Here is a tiny trained network, its code and every weight. The questions are about switching its units off for an input and a target symbol, where a switched-off unit gives its printed mean instead of its output.

import numpy as np


def w(rows, s, z=0):
    codes = np.array(rows[::2]) - 128.0
    scale = np.full(codes.shape[1], s)
    scale[-1] = z or s
    return codes * scale


def f(y):
    return np.maximum(y, 0)


def softmax(a):
    e = np.exp(a - a.max(-1, keepdims=True))
    return e / e.sum(-1, keepdims=True)


def log_softmax(a):
    a = a - a.max(-1, keepdims=True)
    return a - np.log(np.exp(a).sum(-1, keepdims=True))


def net(x, mask):
    ids = ['γζθλμσφψω'.index(c) for c in x.split()]
    T = len(ids)
    res = E[ids] + P[:T]
    u = 0
    for l in range(3):
        q, k, v = (res @ M[l].T for M in (Q, K, V))
        z = softmax(np.where(np.tri(T) > 0, q @ k.T / 3**0.5, -1e9)) @ v
        res = res + np.where(mask[u], z, O[l][:, -1]) @ O[l][:, :-1]
        u += 1
        y = f(res @ A[l][:, :-1].T + A[l][:, -1])
        res = res + np.where(mask[u : u + 16], y, B[l][:, -1]) @ B[l][:, :-1]
        u += 16
    return log_softmax(res[-1] @ U[:, :-1].T + U[:, -1])


Q, K, V, O, A, B = {}, {}, {}, {}, {}, {}
E = w([
[158,185,114,167],'γ',
[144,178,176,60],'ζ',
[73,94,237,28],'θ',
[134,2,22,127],'λ',
[115,132,103,151],'μ',
[167,98,104,122],'σ',
[115,16,162,92],'φ',
[239,45,70,95],'ψ',
[111,72,184,72],'ω',
],0.0071)
P = w([
[104,145,175,169],'0',
[93,162,111,97],'1',
[130,129,218,207],'2',
[90,178,62,51],'3',
[158,123,254,237],'4',
[44,192,25,25],'5',
],0.0042)
Q[0] = w([
[200,6,248,181],'0.h1',
[33,161,61,198],'0.h1',
[61,109,225,118],'0.h1',
],0.018)
K[0] = w([
[174,1,217,163],'0.h1',
[117,196,81,207],'0.h1',
[88,145,186,133],'0.h1',
],0.022)
V[0] = w([
[136,143,105,131],'0.h1',
[253,5,163,72],'0.h1',
[185,57,155,102],'0.h1',
],0.0023)
O[0] = w([
[117,130,119,134,118],'0.h1',
[3,156,143,163,254],'0.h1',
[59,143,141,145,195],'0.h1',
],0.0048,0.00093)
A[0] = w([
[90,145,72,190,182],'0.n1',
[57,52,153,106,125],'0.n2',
[253,20,65,144,138],'0.n3',
[33,195,145,114,154],'0.n4',
[162,254,59,214,158],'0.n5',
[98,117,127,200,135],'0.n6',
[80,74,180,50,50],'0.n7',
[127,189,215,72,92],'0.n8',
[153,127,166,162,170],'0.n9',
[122,159,181,186,201],'0.n10',
[96,87,118,56,109],'0.n11',
[98,114,229,102,45],'0.n12',
[66,43,206,10,8],'0.n13',
[39,96,128,109,177],'0.n14',
[193,78,140,240,136],'0.n15',
[111,162,68,28,226],'0.n16',
],0.0062,0.0018)
B[0] = w([
[184,93,140,152,164],'0.n1',
[143,64,111,139,202],'0.n2',
[8,126,120,119,243],'0.n3',
[174,137,141,96,176],'0.n4',
[252,79,151,159,177],'0.n5',
[140,101,142,140,151],'0.n6',
[154,80,102,86,185],'0.n7',
[122,139,170,96,174],'0.n8',
[116,124,146,129,174],'0.n9',
[148,109,164,111,188],'0.n10',
[138,129,99,132,190],'0.n11',
[134,82,159,92,176],'0.n12',
[181,62,80,78,211],'0.n13',
[186,92,138,144,202],'0.n14',
[89,132,165,130,193],'0.n15',
[152,187,95,150,254],'0.n16',
],0.017,0.0023)
Q[1] = w([
[156,152,106,115],'1.h1',
[163,169,8,104],'1.h1',
[152,100,103,68],'1.h1',
],0.016)
K[1] = w([
[123,146,68,110],'1.h1',
[181,175,10,111],'1.h1',
[150,130,75,85],'1.h1',
],0.013)
V[1] = w([
[115,119,117,126],'1.h1',
[115,254,190,81],'1.h1',
[233,144,174,161],'1.h1',
],0.0087)
O[1] = w([
[152,135,135,138,133],'1.h1',
[138,52,124,81,2],'1.h1',
[2,125,88,89,146],'1.h1',
],0.0096,0.0069)
A[1] = w([
[128,124,124,120,243],'1.n1',
[100,155,154,125,103],'1.n2',
[163,156,103,113,64],'1.n3',
[145,185,169,76,75],'1.n4',
[208,204,188,170,85],'1.n5',
[156,121,86,114,254],'1.n6',
[162,179,164,135,174],'1.n7',
[90,67,74,163,248],'1.n8',
[111,129,151,148,170],'1.n9',
[18,241,120,175,160],'1.n10',
[63,107,93,91,41],'1.n11',
[71,178,141,76,62],'1.n12',
[110,182,145,136,185],'1.n13',
[156,108,155,21,76],'1.n14',
[98,205,137,159,30],'1.n15',
[1,100,57,125,84],'1.n16',
],0.0097,0.0023)
B[1] = w([
[122,101,140,114,208],'1.n1',
[116,125,113,124,145],'1.n2',
[144,147,135,135,174],'1.n3',
[138,177,148,137,162],'1.n4',
[106,183,161,179,181],'1.n5',
[158,123,180,102,253],'1.n6',
[130,140,120,161,171],'1.n7',
[122,122,174,66,239],'1.n8',
[130,119,112,116,175],'1.n9',
[123,126,4,133,218],'1.n10',
[151,160,152,154,147],'1.n11',
[130,167,172,149,156],'1.n12',
[121,95,107,136,172],'1.n13',
[113,120,67,197,242],'1.n14',
[161,102,93,151,148],'1.n15',
[82,208,134,140,166],'1.n16',
],0.024,0.0034)
Q[2] = w([
[129,7,61,151],'2.h1',
[193,75,83,132],'2.h1',
[1,18,146,206],'2.h1',
],0.012)
K[2] = w([
[139,27,158,148],'2.h1',
[185,68,129,103],'2.h1',
[4,65,155,168],'2.h1',
],0.014)
V[2] = w([
[158,255,153,94],'2.h1',
[223,118,158,57],'2.h1',
[97,92,122,77],'2.h1',
],0.0068)
O[2] = w([
[6,121,199,182,123],'2.h1',
[74,2,103,165,174],'2.h1',
[200,110,112,130,1],'2.h1',
],0.0072,0.00087)
A[2] = w([
[93,100,135,51,187],'2.n1',
[105,211,169,116,37],'2.n2',
[41,151,129,74,137],'2.n3',
[171,100,192,96,254],'2.n4',
[177,84,103,107,170],'2.n5',
[121,123,56,191,79],'2.n6',
[191,122,103,99,116],'2.n7',
[149,132,31,68,203],'2.n8',
[91,113,191,122,156],'2.n9',
[115,86,57,57,107],'2.n10',
[129,127,185,130,147],'2.n11',
[170,44,168,142,80],'2.n12',
[151,175,181,201,154],'2.n13',
[180,86,255,45,92],'2.n14',
[104,181,130,173,67],'2.n15',
[110,140,108,201,87],'2.n16',
],0.0087,0.0056)
B[2] = w([
[143,165,117,73,184],'2.n1',
[101,37,109,146,179],'2.n2',
[174,144,96,102,170],'2.n3',
[162,2,200,90,226],'2.n4',
[85,85,95,121,215],'2.n5',
[170,83,85,154,198],'2.n6',
[116,126,100,154,175],'2.n7',
[49,148,197,126,254],'2.n8',
[170,114,106,141,178],'2.n9',
[177,152,162,153,200],'2.n10',
[156,132,133,151,169],'2.n11',
[130,212,131,103,181],'2.n12',
[157,196,147,170,215],'2.n13',
[134,200,43,178,205],'2.n14',
[100,107,79,90,180],'2.n15',
[141,124,103,75,178],'2.n16',
],0.025,0.0073)
U = w([
[76,141,66,74,42],'γ',
[214,82,75,80,82],'ζ',
[75,158,166,169,192],'θ',
[146,253,49,221,74],'λ',
[118,231,191,81,250],'μ',
[92,24,211,64,183],'σ',
[97,26,63,208,28],'φ',
[190,122,227,223,192],'ψ',
[84,126,150,164,184],'ω',
],0.0046,0.0022)

Each question gives the input, a string of symbols that net reads in full, and the target symbol t.
The units are the heads (3 rows each of Q, K, V and O) and the neurons (one row each of A and B). Each row of codes is followed by its name. A weight is (code - 128) times the scale printed after its matrix; where a second scale follows, it is the last column's (O, A, B and U).
mask holds one flag per unit, layer by layer, with each layer's heads first. A switched-off unit (its flag False) gives its mean, the last column of its rows in O or B, instead of its output. The means were averaged over made-up inputs and are rounded, as every weight is.
A unit's drop is (log p(t) with every unit on - log p(t) with that unit switched off) / (log p(t) with every unit on - log p(t) with every unit switched off).
The circuit of an input: a set's keep is (log p(t) with only the set's units on - log p(t) with every unit switched off) / (log p(t) with every unit on - log p(t) with every unit switched off). Starting from the 12 units with the biggest drops (on a tie, the unit counted first), units are removed one at a time, each time the one whose removal leaves the highest keep (on an exact tie, the one counted first), for as long as the keep stays at least 0.8.
units of the circuit, in order: the units of the circuit, biggest drop first
most important unit: the unit with the biggest drop
top k neurons: the k neurons with the biggest drops, biggest first
top k neurons in layer l: the k neurons of layer l with the biggest drops, biggest first
input θ ψ γ, target θ: top neuron in layer 0 => (0.n15)
input φ λ γ ψ φ, target ζ: top 4 neurons => (2.n4; 2.n14; 1.n10; 1.n14)
input γ ψ θ σ ψ φ, target ζ: top 2 neurons in layer 1 => (1.n6; 1.n10)
input φ γ μ ω ψ θ, target φ: top 2 neurons in layer 1 => (1.n14; 1.n8)
input ω θ ψ θ φ ζ, target λ: top 2 neurons in layer 2 => (2.n13; 2.n4)
input λ φ γ ψ σ, target γ: top 2 neurons in layer 1 => (1.n16; 1.n10)
input θ ψ γ ζ λ, target γ: top 4 neurons => (1.n16; 0.n10; 0.n5; 1.n10)
input ω σ λ γ, target σ: top 2 neurons in layer 0 => (0.n16; 0.n5)
input ψ σ ψ, target ψ: top 3 neurons => (0.n3; 0.n16; 1.n10)
input μ γ ψ, target μ: top 2 neurons => (0.n15; 0.n16)
input μ ψ γ, target μ: top 4 neurons => (0.n13; 0.n15; 0.n16; 0.n10)
input ζ σ ψ φ ζ γ, target φ: top 3 neurons => (0.n13; 0.n16; 0.n7)
input λ ψ γ σ, target ψ: top 4 neurons => (0.n3; 1.n10; 1.n14; 2.n13)
input γ φ ψ ψ, target φ: top 4 neurons in layer 0 => (0.n13; 0.n3; 0.n7; 0.n16)
input θ ζ λ ψ μ, target λ: top 2 neurons in layer 0 => (0.n3; 0.n5)
input ω φ ω μ, target φ: most important unit => 0.n13
input ψ φ μ ζ ζ, target λ: top 2 neurons => (2.n4; 2.n13)
input ζ γ σ φ γ, target σ: top 3 neurons => (0.n15; 0.n10; 0.n9)
input ω σ σ φ φ σ, target φ: top 2 neurons => (0.n13; 0.n7)
input φ σ γ λ, target σ: top 2 neurons in layer 1 => (1.n8; 1.n14)
input ψ ψ φ σ θ ψ, target σ: top 2 neurons => (0.n16; 0.n13)
input γ λ φ λ, target λ: units of the circuit, in order => (2.n4)
input ζ σ σ, target ζ: top 4 neurons => (1.n10; 1.n14; 2.n8; 2.n4)
input γ θ σ μ ω ψ, target μ: top 2 neurons => (0.n16; 0.n3)
input γ ζ μ, target γ: top 3 neurons in layer 1 => (1.n16; 1.n10; 1.n6)
input ψ ζ γ, target ψ: top 3 neurons in layer 0 => (0.n3; 0.n5; 0.n10)
